In the rows, 128 means zero.
[155 127 134 130 101 128 116 113 198 179 176 124 141 165 122 119 151  74
 133 151  84 133 134 176 114 119 101 120 125 124 108 105 157 161 153 146
 107  95 172 107 123 158 129 101 119 123 124 157  35 106] => j_507
[140 120 135 101  93 103  49  61 177 124 132  80 150 178  94 113 141 114
 127 109 127 119 172 167 153 137 126 107 115 139 134 133 157 124 156  98
 166 141 172 109 145 116 167 114  82 134 156 152  96 130] => j_925
[186 125 134 121 117 130  77 116 166 160 164 137 150 161 103 142 155  71
 138 131 106 142 115 207 119 136  94 123 122 145 113  83 163 155 175 130
 124 103 197 130 128 153 116 103 120 166 122 141  23 111] => j_288
[141 114 140 106 101 122  65  62 175 118 110  88 171 193  76 107 122 108
  93 123 119 130 181 158 145 128 123 137 128 149 157 138 125 115 164  92
 144 139 160 128 140 112 169 118  86 134 157 128  90 152] => j_308
[165 131 128 143 103 118  95 110 200 179 175 119 142 166 123 119 150  81
 128 144  79 126 132 183 118 112 104 106 113 131 119 107 158 155 152 136
 101 109 176 100 113 160 131 103 115 136 135 157  32 102] => j_507
[165 131 130 127  96 127  83  97 194 173 177 106 144 154 122 124 148  60
 140 153  77 125 115 174 119 133 113 115 131 123 109 103 156 164 140 153
 105 103 173 122 115 148 145  89 114 124 132 146  26 103] => j_136
[184 116 133 121 119 123  65 116 154 161 161 121 152 158 102 132 157  78
 150 127  91 134 115 220 124 134 101 110 124 146 124  90 169 144 169 119
 119 102 200 117 125 154 112 104 115 144 122 134  21 111] => j_925
[164 123 136 128 101 118  84 114 201 166 176 113 134 161 116 113 146  72
 137 137  80 124 121 183 116 115  97 107 122 125 124 116 164 154 141 137
 102 108 153 109 113 159 128 104 123 127 138 144  33 119] => j_126
[154 128 137 121 100 115 108 117 194 183 175 121 140 166 118  99 137  64
 148 140  82 128 130 193 116 108  98 114 124 130 115 116 161 150 139 140
  99 107 168  99 104 163 117  98 125 119 136 144  42 105] => j_308
[121 113 135  89  92 117  60  65 180 122 123  88 161 181  92 132 135  96
 130 117 135 131 175 148 153 146 132 125 125 145 113 129 152 132 157 115
 167 138 192 117 161 108 177 107  85 135 144 160  89 142] => j_507
[118 120 140  91  94 108  50  58 170 109 122  90 158 176 101 117 133  82
 134 115 134 128 174 158 160 156 132 127 125 137 113 137 155 135 160 107
 167 149 196 119 154 110 180 110  75 139 153 155  94 132] => j_136
[129 121 137  97  96 105  41  64 167 121 119  91 156 177  87 114 136 117
 130 103 123 123 176 165 155 140 137 108 122 138 132 129 159 129 157  99
 165 140 180 108 150 111 171 113  83 131 157 153 104 133] => j_925
[182 136 134 125 124 130  66 107 174 163 155 134 141 171 101 139 149  96
 133 131  95 142 107 201 106 139 116 104 114 142 127  79 170 155 172 120
 118 109 190 113 127 157 126 110 122 152 128 145  47 106] => j_329
[178 121 136 124 119 135  70 114 175 170 167 131 154 165  96 142 156  90
 133 121  98 145 120 203 121 134  92 118 115 144 127  81 163 161 178 120
 117 100 200 113 125 161 110 102 118 161 124 152  13 101] => j_507
[157 119 124 123 106 115  93 101 209 184 170 115 145 169 131 105 137  52
 153 150  88 139 122 184 113 121 104 107 124 123 119 105 158 152 150 147
 103 111 165 102 117 164 128  98 113 125 135 151  34 111] => j_308
[172 124 137 129 111 135  61 116 161 167 158 127 163 159  94 157 156  89
 149 119 106 142 115 210 119 138  94 111 114 153 112  86 161 155 161 124
 123  97 201 116 129 148 127 100 128 161 124 152  17 110] => j_507
[149 127 130 131 102 125  98 103 192 177 176 109 125 162 114 111 145  60
 150 144  82 123 105 164 112 115 115  94 112 116 120 116 168 153 132 138
 111 117 178 108 117 148 136  91 122 120 137 154  37 110] => j_329
[176 121 137 120 121 132  73 119 157 165 155 125 153 159  90 151 165  85
 139 129 101 133 105 199 117 142  95 111 112 149 140  83 167 155 180 117
 131  95 195 123 129 142 120 102 126 156 120 149   6 112] => j_925
[167 131 129 135 101 112  93  95 194 176 178 108 145 162 125 113 139  60
 150 145  81 131 118 192 118 120 106 117 124 129 112 110 160 153 141 142
  99 113 175 111 115 153 124  94 117 132 131 139  27 107] => j_136
[139 122 139 102  94 117  55  69 183 123 126 101 153 184  93 123 137 113
 116 117 133 133 163 154 153 149 130 119 117 139 123 131 156 153 165 102
 158 141 180 120 149 109 173 111  79 148 145 160  96 128] => j_507
[158 124 134 139 101 113 112 110 196 178 169 120 147 160 121 111 146  73
 149 142  83 133 119 185 118 110 107 110 123 128 112 107 149 142 137 136
 108 102 171 105 121 156 113 102 119 124 141 147  36 114] => j_308
[149 133 127 127 107 119  90 105 192 190 171 123 140 156 125 105 136  72
 140 142  79 139 118 179 117 112 108 117 113 134 117 106 154 159 149 139
 109 109 158 120 113 150 135  93 113 119 133 147  32 104] => j_162
[191 131 127 132 118 133  77 117 172 163 159 129 144 169 104 145 155  87
 131 120  93 141 118 210 123 139 102 105 124 144 119  73 162 151 166 114
 121  97 193 106 125 164 118 111 115 156 128 153  43 103] => j_507
[185 129 134 129 124 129  81 125 163 146 152 139 162 166 106 134 162  95
 125 115 100 154 132 207 123 139 108 112 128 151 123  65 169 143 182 115
 122  93 193 104 115 146 128 102 124 164 122 149  36 104] => j_288
[178 139 127 133 127 120  59 109 173 162 158 141 158 167 104 141 152  87
 134 109 101 137 111 202 121 136 100 116 116 150 125  86 170 160 168 122
 108 105 183 120 119 153 130 114 118 167 126 151  19  99] => j_136
[167 132 136 120 113 129  75 119 172 172 163 126 145 170 100 143 151  88
 137 128  98 136 121 208 121 127 100 121 110 145 109  89 172 154 169 127
 120 102 201 112 133 146 121  97 129 159 122 152  34 109] => j_507
[147 116 137  97 101 132  49  68 168 103 120  86 166 188  78 109 123 102
  88 121 114 139 171 154 145 126 122 145 128 140 160 128 130 126 167  87
 141 137 149 135 145 113 178 113  80 132 157 121  87 157] => j_126
[159 111 135 101  97 128  52  65 172 110 119  87 164 192  81 109 124 113
  94 122 118 131 172 152 145 130 122 144 129 149 149 133 136 137 162  85
 140 141 160 130 136 114 174 122  80 133 156 119  81 155] => j_126
[143 106 135 104 104 119  61  61 174 117 116  87 172 194  79 106 126 115
  87 124 109 134 174 148 151 127 129 139 134 147 163 125 131 130 171  87
 144 135 163 135 144 107 168 117  81 124 154 119  86 149] => j_925
[196 135 132 136 124 121  72 112 171 157 160 127 142 161 105 137 164  87
 136 128  99 131 113 199 115 139  99 101 111 143 120  82 167 145 172 116
 126 106 196 119 125 153 121 112 117 156 132 146  36 103] => j_329
[134 118 155 103  90 124  66  65 166 103 109  93 157 162  88 126 144 117
 129 115 140 127 169 153 158 153 111 124 109 145 132 133 149 132 162  90
 176 132 188 110 149  94 160 114  78 146 155 154  90 150] => j_126
[188 131 133 130 126 115  61 112 160 161 150 136 154 166 104 139 156  88
 138 121  91 139 114 210 119 131 100 105 123 145 142  86 168 147 177 117
 117  97 196 110 127 151 119 104 115 161 122 143  35 109] => j_925
[131 122 133  96  95 106  66  69 181 123 124  91 144 185  99 110 131 100
 125 108 128 121 181 160 156 137 121 117 117 141 120 142 158 139 159 100
 160 147 179 106 144 119 173 120  79 137 149 158 106 133] => j_507
[181 133 136 130 124 119  76 120 168 165 148 138 153 168 104 138 157  80
 134 129 104 147 112 208 116 140  99 103 117 150 123  78 161 144 172 115
 131 103 201 107 130 157 115 108 119 161 135 152  31 108] => j_308
[170 127 134 140 106 111  85 111 208 167 170 123 145 155 131 109 153  85
 121 140  76 139 138 193 110 127  97 113 127 130 114  83 166 148 158 137
 106  95 161  98 128 162 137 111 112 120 142 140  41 109] => j_126
[162 127 130 138 103 112  63 104 195 185 176 107 151 165 118 111 142  77
 136 138  73 130 117 183 117 111 109  99 113 118 131 106 168 148 143 142
 102 107 154 112 121 152 135  95 120 126 138 142  34 105] => j_925
[141 111 137 101 101 133  67  61 164 116 117  78 159 186  74 110 124 114
  96 133 112 121 167 138 140 132 133 150 116 140 159 136 132 126 160  87
 140 148 156 153 144  96 187 111  85 124 148 116  85 149] => j_329
[151 130 130 130 108 120 106 108 201 174 164 124 129 163 123 101 142  80
 143 152  80 127 128 188 107 122 105 107 118 126 120 101 163 149 151 137
 101 109 167  96 117 158 133 104 117 119 136 148  58  98] => j_329
[147 122 142 101  92 105  56  68 181 111 117  95 142 174 107 121 140 120
 115 125 132 134 174 165 148 154 136 120 122 141 125 119 156 129 170 101
 161 139 179 100 153 117 177 123  71 130 154 152 103 130] => j_126
[166 121 141 125 113 129  63 113 154 151 157 124 162 154  99 145 166  98
 137 121 101 136 118 210 125 135 104 111 124 152 125  80 172 135 163 124
 123  91 197 113 132 145 131 102 121 143 122 144  25 110] => j_925
[127 134 140  94  92 105  75  63 172 124 121 102 142 180  98 109 134 117
 124 124 126 131 170 162 155 138 142 126 123 147 116 132 155 137 162 102
 171 139 178 106 144 114 160 117  82 128 146 161 116 128] => j_162
[146 120 128  93 100 100  69  69 185 118 136  93 142 185 100 105 129  95
 126  94 137 141 160 170 156 131 129 110 121 140 132 125 155 141 169  93
 156 155 177 102 134 131 159 116  79 145 155 154  97 122] => j_288
[142 118 133  94  95 116  49  61 180 116 127  84 139 176  95 116 136 103
 132 120 135 116 155 152 144 147 134 115 111 138 124 143 162 138 159 109
 160 154 182 121 142 109 176 114  80 133 147 148  93 132] => j_329
[142 120 147  95  91 102  55  70 172 103 119  97 157 167 101 117 143 102
 131 114 130 127 177 165 156 155 120 126 125 140 115 129 159 132 164  99
 162 134 184 112 155 110 167 119  76 134 152 150 108 141] => j_126
[162 128 130 131 102 117  98 111 190 179 173 112 142 169 120 109 151  71
 138 146  72 124 126 175 113 112 112 103 129 129 127 105 156 147 139 138
 107  98 165 104 116 158 134 101 114 114 135 150  40 107] => j_925
[151  96 138 107  96 117  54  65 190 115 115  90 162 202  83 113 114 105
  95 116 114 134 175 151 150 131 120 137 141 141 154 137 133 135 159  86
 136 137 164 123 136 122 175 129  87 132 162 116  86 159] => j_126
[146 115 135  97 107 120  71  60 162 121 114  93 163 196  83 102 114 109
  97 126 111 128 177 152 146 118 131 144 132 149 157 142 126 122 162  93
 135 143 168 137 125 113 157 114  90 127 147 123  91 148] => j_308
[183 127 133 121 124 126  77 122 169 161 156 138 166 165  97 137 156  90
 135 116 103 153 117 210 118 135 105 116 121 156 118  75 166 149 183 121
 115 100 197 110 127 153 114 106 124 161 123 149  26 102] => j_288
[178 124 135 128 121 122  71 106 171 168 156 137 149 169 111 133 151 100
 130 130  97 147 115 206 120 136 103 130 117 144 127  81 168 159 182 120
 126 100 193 114 120 153 124 108 115 163 117 148  30  94] => j_162
[176 127 138 130 118 123  63 118 173 163 155 135 155 168 101 132 157  89
 132 135  97 145 118 212 114 139 102 117 117 145 124  76 169 147 174 123
 125 103 190 108 129 155 114 110 117 159 133 148  29 101] => j_308
[143 122 125 128  99 116 124 102 200 190 174 118 134 156 115 111 142  77
 145 143  72 121 120 173 120 108 106 126 126 129 108 114 153 151 142 145
 119  95 166 116 119 147 112 104 128 109 132 149  35 111] => j_162
[147 120 129 123 102 120 106 110 193 180 175 114 136 161 118 117 142  69
 151 149  82 129 123 176 128 108 101 119 121 132 101 102 155 159 139 146
 107 107 180 110 120 151 113  93 119 123 130 153  36 105] => j_507
[149 139 134 134 100 110 113 106 193 173 173 118 143 160 125 100 139  61
 138 150  72 136 123 192 114 117 111 126 132 129 112 103 156 150 146 146
  96 102 166 107 123 154 126  94 115 123 132 145  46  99] => j_136
[183 117 145 133 116 127  78 118 173 160 147 125 150 160 107 138 162  81
 119 148 100 140 113 203 120 151  96 121 119 144 125  81 161 149 183 126
 130  94 194 120 129 147 124 110 114 155 125 143  23 103] => j_308
[142 128 133 106 108 126  58  54 174 118 115  87 172 187  88 109 112  97
  84 113 107 135 166 150 142 136 131 145 124 141 157 136 120 137 169  93
 132 142 151 146 142 112 189 114  73 131 154 126  92 141] => j_136
[154 126 129 140 122 135  73  95 170 164 154 136 159 161 116 134 152  86
 143 109 106 147  96 195 115 144  97 115 118 134 137  85 172 150 163 120
 121  96 203 115 135 146 138  96 121 175 122 155  13 109] => j_136
[169 122 133 130 108 128  94 116 198 169 174 126 143 168 125 119 147  51
 131 154  85 140 125 178 121 123 105 116 126 123 118  92 158 160 160 144
 103 107 180 120 113 147 136  89 117 144 131 144  27 108] => j_288
[163 128 136 133 102 126 114 113 202 192 173 123 134 147 127 113 134  69
 126 141  75 135 108 176 119 122  98 118 110 122 123 105 156 161 157 150
 100  95 158 123 113 147 128  96 113 123 130 141  38  93] => j_288
[154 130 132 135 101 121 117 116 189 181 172 129 148 159 124 117 149  75
 135 152  78 135 144 176 116 117 102 117 126 135 101 104 158 159 145 145
 104  95 171 102 114 154 130 100 117 115 125 151  36 109] => j_507
[136 113 127 109 101 118  52  49 187 122 115  82 170 196  87 115 114  99
 108 111 115 128 172 153 147 131 127 134 130 146 150 141 128 131 156  95
 142 143 165 124 140 115 188 121  84 136 161 125  78 148] => j_136
[133 119 129  91 108 134  67  66 160 122 121  93 171 191  76 109 112 103
  94 105 124 149 176 149 137 118 132 143 124 147 153 130 123 129 165  90
 143 147 152 137 142 115 184 107  86 130 151 128  85 148] => j_288
[168 134 134 133 120 123  70  96 172 165 152 129 160 165 110 138 149  84
 138 113 105 147 111 205 119 146  98 117 118 142 132  81 174 146 170 121
 119  98 199 110 135 147 137  99 119 172 123 152  25 105] => j_136
[155 129 129 127 105 126  90 101 209 177 186 113 133 169 127 116 141  68
 149 150  81 126 115 171 108 117 119 102 109 108 115 107 170 151 140 146
 104 119 169 112 119 161 133  97 124 123 136 151  45 108] => j_329
[184 137 132 135 117 118  70 115 172 163 158 130 151 167 112 145 157  94
 133 118  95 149 118 210 123 132 101 100 118 152 116  72 164 151 166 115
 125  99 199  95 127 161 124 109 115 155 133 154  48  99] => j_507
[140 122 130 101 105 135  47  55 171 117 120  79 160 195  82 106 115 102
  95 118 116 125 167 145 134 125 124 132 116 137 159 141 126 120 156  89
 136 156 159 143 142 114 185 112  88 123 160 122 101 150] => j_329
[135 118 140  85  95 114  44  68 167 118 126  89 149 180  85 112 140 104
 127 113 129 115 172 163 153 144 133 117 126 141 134 138 160 131 163 105
 160 142 186 124 149 109 170 110  82 131 148 149  90 135] => j_925
[150 124 138  94  96 110  79  69 181 114 124  97 150 184 103 100 137 103
 121 113 131 137 178 158 159 146 131 128 129 142 118 121 150 134 175 100
 156 137 178 115 140 113 154 114  74 138 147 155 115 128] => j_288
[138 132 139  98  95 111  55  62 176 111 124  95 138 177 104 111 142 122
 127 119 129 124 163 166 149 150 142 108 112 135 126 123 162 130 169  97
 162 144 183 103 145 126 168 124  75 132 157 161 125 119] => j_329
[182 130 137 133 119 126  65 110 170 162 156 130 156 164 106 136 158 103
 128 134  94 142 121 217 124 139 105 117 107 154 122  82 168 149 181 112
 130 103 189 110 120 151 122 112 116 163 126 147  29 103] => j_162
[143 111 122  97 102 121  50  61 178 120 123  80 161 203  80 100 131 108
 104 119 110 119 177 155 147 120 130 132 133 145 158 135 134 130 165  88
 135 140 154 128 137 113 175 118  85 121 155 129  89 151] => j_925
[154 126 131 116 101 124 116 101 187 192 177 115 135 158 113 115 145  68
 145 152  80 118 119 177 115 114  96 114 120 124 130 114 161 156 146 140
 109 100 166 117 122 154 119  92 123 118 127 144  30 119] => j_925
[166 129 126 123 103 118 102 108 206 185 182 117 141 169 121 106 144  71
 147 130  83 135 119 184 112 112  99 109 126 126 118 101 157 155 149 141
 100 101 160 109 116 164 123  96 129 130 135 150  41 107] => j_288
[138 104 142 107  94 132  54  64 169 113 115  76 175 188  71 109 124  97
  97 123 119 119 173 152 151 125 119 147 122 144 148 155 125 120 154  94
 140 144 159 148 140 101 173 113  87 134 153 121  73 163] => j_308
[177 127 138 126 120 136  71 110 165 148 152 124 138 157 101 133 161 114
 131 124 103 132 119 205 121 135 110 120 113 145 118  72 168 142 170 118
 125 105 200 114 129 156 122 111 112 155 129 146  39 100] => j_329
[158 112 130 137 100 124  86 106 202 185 181 106 137 156 117 117 152  79
 138 144  76 117 109 181 115 119  99 106 118 120 126 112 156 156 142 144
 106  99 159 124 118 151 126  96 122 122 134 145  21 106] => j_925
[153 117 132 137  97 118  89 101 202 187 170 105 142 160 118 115 144  71
 136 150  76 116 119 171 129 114 107 123 116 128 111 115 153 154 147 147
 111  99 172 130 115 137 139  97 125 124 136 147  23 106] => j_162
[175 132 130 135 120 120  63 104 169 161 156 128 160 166 103 128 148  76
 137 118  91 147 116 218 115 142 105 119 125 154 116  82 166 154 169 124
 117 102 195 109 126 155 125 107 111 161 128 146  27  99] => j_136
[135 118 139  93  94  92  58  63 167 116 135  85 143 182  95 107 137 112
 128 110 121 121 164 170 154 132 140 115 128 142 134 128 159 127 156  98
 160 148 182 110 146 126 158 123  80 117 154 147 106 121] => j_925
[150 133 135 125  99 113  99 105 188 184 169 120 139 157 126 110 148  74
 142 150  83 133 133 178 117 114 103 107 123 128 118 105 165 152 147 149
 114  97 164  95 122 160 130 101 108 109 131 151  43 106] => j_925
[129  96 136  94  98 128  64  57 169 118 120  81 167 193  72 111 128 103
 109 119 116 124 173 141 155 124 125 141 136 144 162 133 130 134 159  87
 150 135 174 138 144 108 171 113  83 125 156 124  69 161] => j_925
[142 114 133  95 101 126  71  68 172 128 122  85 164 196  77  97 112  91
 102 113 116 128 170 153 143 119 124 141 125 138 159 153 127 130 155  88
 135 145 146 139 134 119 172 112  85 131 153 125  84 156] => j_308
[156 125 130 133 103 126  95 104 191 168 170 106 132 159 121 109 147  73
 137 151  75 127 121 173 106 116 114 114 120 121 122  99 157 147 146 144
 109 109 172 111 119 154 137  95 115 118 134 144  41 106] => j_329
[174 127 145 123 116 129  71 110 159 170 154 132 154 158  92 152 162  92
 120 135  98 143 111 190 120 141 103 118 118 143 135  77 167 160 178 123
 133  91 199 121 141 147 125 100 114 150 123 146  18 110] => j_925
[139 115 127 105  96  93  57  66 181 121 122  91 148 181 102 103 132  95
 134 107 130 128 166 175 151 139 130 115 124 142 121 134 150 131 156  99
 156 152 179 105 141 124 158 118  75 139 158 155 102 129] => j_308
[168 124 133 132 101 119 106 109 193 183 178 117 137 164 118 105 147  68
 133 142  82 130 124 184 117 114 101 119 123 130 111 108 164 151 153 143
 101 104 174 116 115 149 119  96 124 130 127 145  32 104] => j_288
[177 132 137 130 124 126  71 110 172 151 155 128 148 164 101 139 162  97
 131 127 100 144 117 201 110 136 116 107 114 145 120  77 172 137 173 120
 131 107 202 102 142 155 125 111 113 151 130 148  37 107] => j_329
[135 125 143 106  96  94  61  68 170 120 126  93 144 181  98 109 139 119
 121 115 121 126 168 172 154 136 135 112 116 143 133 129 161 129 159  95
 160 143 174 100 145 120 157 121  75 131 152 157 114 120] => j_925
[142 104 136 100 103 119  74  65 181 126 117  90 165 201  77 103 122 106
  95 122 117 130 171 150 148 130 130 138 132 147 152 141 130 128 167  87
 143 137 168 135 134 107 165 117  94 128 154 126  82 149] => j_308
